9 -66 22 41
0 -74 22 28
10 -18 22 -37
7 -62 47 -7
-5 -52 49 -19
->
41 22 -18 7

-69 -27 26 -3
-27 24 31 7
->
-3 31

4 -13 15 -5 9
3 -7 10 3 6
18 -13 40 -5 32
-2 -11 -26 18 -3
25 0 66 -13 3
->
9 3 40 -11 25

-15 -18 69
-3 11 72
-12 -3 77
->
69 11 -12

-8 32 -4
-16 69 1
->
-4 69

2 8
-10 -16
-18 50
-5 62
->
8 -10

1 14 29 59
3 26 12 16
->
59 12

21 -43
-71 -77
32 -16
->
-43 -71
---
36 15 -24 14 36
10 58 65 -16 -1
-11 -18 13 74 -49
->
10 58 65
-11 -18 13

48 -20 51 -28 16
36 14 44 16 -57
35 42 25 46 36
-53 -41 -57 -14 -1
76 30 60 -36 42
->
36 14 44
35 42 25

-23 4 -39 18
-7 -5 -10 -13
-50 -30 -71 0
->
-7 -5 -10
-50 -30 -71

10 65 -22 18 12
25 16 -21 -31 -45
-16 -23 -15 26 35
->
25 16 -21
-16 -23 -15

-32 -52 -46 -24
1 -70 -69 -42
56 18 -18 45
->
1 -70 -69
56 18 -18

-51 0 -8 -38 -3
-50 -11 -18 -35 12
-74 6 28 -38 1
->
-50 -11 -18
-74 6 28

-42 10 11
-12 14 23
-69 -2 18
->
-12 14 23
-69 -2 18
---
10 -46 -53 55 22
-12 -39 51 55 67
->
-46 -53 55 22 10
-39 51 55 67 -12

5 -6 1 -3 11 7 8 7 -2 -4 0 13
-3 9 -3 3 -3 -8 -2 11 8 8 12 9
-7 2 -1 2 2 0 -3 8 1 -1 2 5
3 8 3 9 -6 -13 -8 7 1 24 -2 -12
-15 0 20 -52 58 73 2 47 -7 33 -56 -15
2 -5 9 -7 10 23 12 17 -8 2 7 -7
17 62 -3 -17 48 -40 -6 -23 -47 -24 5 -10
->
-6 1 -3 11 7 8 7 -2 -4 0 13 5
9 -3 3 -3 -8 -2 11 8 8 12 9 -3
2 -1 2 2 0 -3 8 1 -1 2 5 -7
8 3 9 -6 -13 -8 7 1 24 -2 -12 3
0 20 -52 58 73 2 47 -7 33 -56 -15 -15
-5 9 -7 10 23 12 17 -8 2 7 -7 2
62 -3 -17 48 -40 -6 -23 -47 -24 5 -10 17

0 8 -3 21 11
-18 -73 -31 -43 46
10 2 4 19 -6
->
8 -3 21 11 0
-73 -31 -43 46 -18
2 4 19 -6 10

-12 -61 8 67 -25 -8 68 -27
-43 45 -5 33 -62 45 -26 38
->
-61 8 67 -25 -8 68 -27 -12
45 -5 33 -62 45 -26 38 -43

-2 64 22
-22 -63 73
55 -23 55
->
64 22 -2
-63 73 -22
-23 55 55

3 1 0 4 -2
2 0 0 7 -4
-7 -16 -26 -40 -55
11 2 11 0 -5
11 2 -2 1 0
-7 7 -6 13 -5
2 13 -41 54 -32
9 41 -1 37 30
->
1 0 4 -2 3
0 0 7 -4 2
-16 -26 -40 -55 -7
2 11 0 -5 11
2 -2 1 0 11
7 -6 13 -5 -7
13 -41 54 -32 2
41 -1 37 30 9

38 28 23 49 26 19 33 53 27 21 23 39 44
55 33 22 31 28 54 40 17 28 28 54 17 66
->
28 23 49 26 19 33 53 27 21 23 39 44 38
33 22 31 28 54 40 17 28 28 54 17 66 55
---
-65 -66 -22 -59
-23 19 2 17
6 15 -2 3
16 -6 -9 -3
->
-23 19 2
6 15 -2

-12 -5 -21
32 -3 77
5 5 35
->
32 -3 77
5 5 35

-27 -6 46
74 -43 -20
56 -21 21
->
74 -43 -20
56 -21 21

-3 -9 -4 -8 -3
-13 -58 -12 -35 -10
14 -19 -8 40 -43
-11 22 -5 2 62
10 -63 -27 15 -69
->
-13 -58 -12
14 -19 -8

64 -35 70 13 21
46 -17 47 -36 -14
-13 6 -24 53 34
->
46 -17 47
-13 6 -24

-32 -4 -9
-8 -7 -1
59 -6 -6
36 -4 -6
->
-8 -7 -1
59 -6 -6

49 -53 4 25
71 51 -1 36
-29 47 -9 78
->
71 51 -1
-29 47 -9

24 43 36 9
65 60 59 37
44 14 50 40
71 21 13 55
->
65 60 59
44 14 50

-67 56 70
-34 7 -1
-46 40 14
-14 15 8
-29 27 -21
->
-34 7 -1
-46 40 14
